Here is a tiny trained network, its code and every weight. The questions are about switching its units off for an input and a class, where a switched-off unit gives its printed mean instead of its output.

import numpy as np


def w(rows, s, z=0):
    codes = np.array(rows[::2]) - 128.0
    scale = np.full(codes.shape[1], s)
    scale[-1] = z or s
    return codes * scale


def f(y):
    return y / 2 * (1 + np.tanh(0.7978845608 * (y + 0.044715 * y**3)))


def log_softmax(a):
    a = a - a.max(-1, keepdims=True)
    return a - np.log(np.exp(a).sum(-1, keepdims=True))


def net(x, mask):
    res = np.array(x, float).reshape(1, 6) / 4 @ E
    y = f(res @ A[0][:, :-1].T + A[0][:, -1])
    res = res + np.where(mask, y, B[0][:, -1]) @ B[0][:, :-1]
    return log_softmax(res[-1] @ U[:, :-1].T + U[:, -1])


A, B = {}, {}
E = w([
[22,162,126,70,112,101,121,187],'x0',
[56,57,239,138,99,142,13,63],'x1',
[126,59,71,239,81,122,168,92],'x2',
[189,34,140,74,103,206,86,169],'x3',
[109,107,151,184,55,79,135,196],'x4',
[153,138,184,71,104,2,138,88],'x5',
],0.0073)
A[0] = w([
[97,2,204,140,89,109,64,105,165],'neuron 0',
[95,174,109,75,151,148,88,231,189],'neuron 1',
[218,86,101,153,159,186,143,101,200],'neuron 2',
[164,123,73,136,95,71,168,166,204],'neuron 3',
[55,155,160,147,167,94,111,80,228],'neuron 4',
[142,106,68,155,142,184,126,171,253],'neuron 5',
[177,130,99,110,119,51,162,142,186],'neuron 6',
[114,139,90,192,74,133,160,171,143],'neuron 7',
[95,130,74,197,105,79,149,150,168],'neuron 8',
[220,128,138,98,133,122,139,95,214],'neuron 9',
],0.0086,0.0043)
B[0] = w([
[121,2,120,65,19,107,35,111,254],'neuron 0',
[52,156,235,13,176,170,143,196,200],'neuron 1',
[207,121,84,210,192,223,61,61,231],'neuron 2',
[148,87,120,154,194,88,225,182,228],'neuron 3',
[50,220,75,128,54,39,64,58,203],'neuron 4',
[74,79,67,162,181,222,95,135,230],'neuron 5',
[186,117,106,115,149,57,193,186,203],'neuron 6',
[26,38,64,186,162,124,155,189,206],'neuron 7',
[61,93,20,214,102,76,193,144,216],'neuron 8',
[244,132,172,138,148,96,103,85,197],'neuron 9',
],0.0065,0.0083)
U = w([
[113,197,224,95,120,94,119,150,205],'0',
[118,65,134,104,2,117,81,102,184],'1',
[82,231,85,142,100,73,137,60,86],'2',
[237,159,124,103,162,73,188,131,179],'3',
[83,145,127,80,172,226,138,147,82],'4',
[91,93,72,188,129,114,183,170,9],'5',
[191,129,98,190,160,198,79,67,139],'6',
],0.0092,0.0013)

Each question gives the input, the list of numbers given to net, and the class t.
The units are the neurons (one row each of A and B). Each row of codes is followed by its name. A weight is (code - 128) times the scale printed after its matrix; where a second scale follows, it is the last column's (A, B and U).
mask holds one flag per neuron, in row order. A switched-off neuron (its flag False) gives its mean, the last column of its row in B, instead of its output. The means were averaged over made-up inputs and are rounded, as every weight is.
A unit's drop is (log p(t) with every unit on - log p(t) with that unit switched off) / (log p(t) with every unit on - log p(t) with every unit switched off).
The circuit of an input: a set's keep is (log p(t) with only the set's units on - log p(t) with every unit switched off) / (log p(t) with every unit on - log p(t) with every unit switched off). Starting from all 10 units, units are removed one at a time, each time the one whose removal leaves the highest keep (on an exact tie, the one counted first), for as long as the keep stays at least 0.8.
circuit, biggest first: the units of the circuit, biggest drop first
top k neurons: the k neurons with the biggest drops, biggest first
drop of u: that unit's drop, to one decimal
input [-2,-8,2,-3,-7,-3], class 6: circuit, biggest first	(neuron 2)
input [7,-5,0,-2,1,7], class 3: circuit, biggest first	(neuron 6; neuron 5)
input [7,-3,-7,-6,5,-4], class 0: top 4 neurons	(neuron 1; neuron 5; neuron 2; neuron 4)
input [4,-6,-3,-4,3,4], class 3: circuit, biggest first	(neuron 6; neuron 5)
input [3,1,5,-8,-6,-5], class 2: top 2 neurons	(neuron 4; neuron 3)
input [7,3,-8,7,2,4], class 0: top 2 neurons	(neuron 1; neuron 5)
input [7,-6,-8,-3,5,-3], class 0: circuit, biggest first	(neuron 1; neuron 2)
input [-4,3,-2,-4,-4,1], class 2: circuit, biggest first	(neuron 4; neuron 5)
input [4,5,4,-6,5,-3], class 1: top 4 neurons	(neuron 0; neuron 3; neuron 4; neuron 6)
input [0,-5,5,-5,-4,7], class 3: top 2 neurons	(neuron 6; neuron 5)
input [-2,-1,3,-4,-4,4], class 3: circuit, biggest first	(neuron 5; neuron 7)
input [4,-3,0,3,7,7], class 3: circuit, biggest first	(neuron 5; neuron 6)
input [3,-5,-4,3,2,0], class 4: top 2 neurons	(neuron 1; neuron 4)
input [8,-4,3,2,-2,-4], class 4: circuit, biggest first	(neuron 1)
input [7,-1,-2,5,3,-3], class 4: drop of neuron 1	0.1
input [6,5,5,-8,3,-3], class 2: drop of neuron 4	1.3
input [1,0,0,4,-5,7], class 3: drop of neuron 5	0.2
input [6,-3,-4,8,4,-1], class 4: drop of neuron 1	0.1
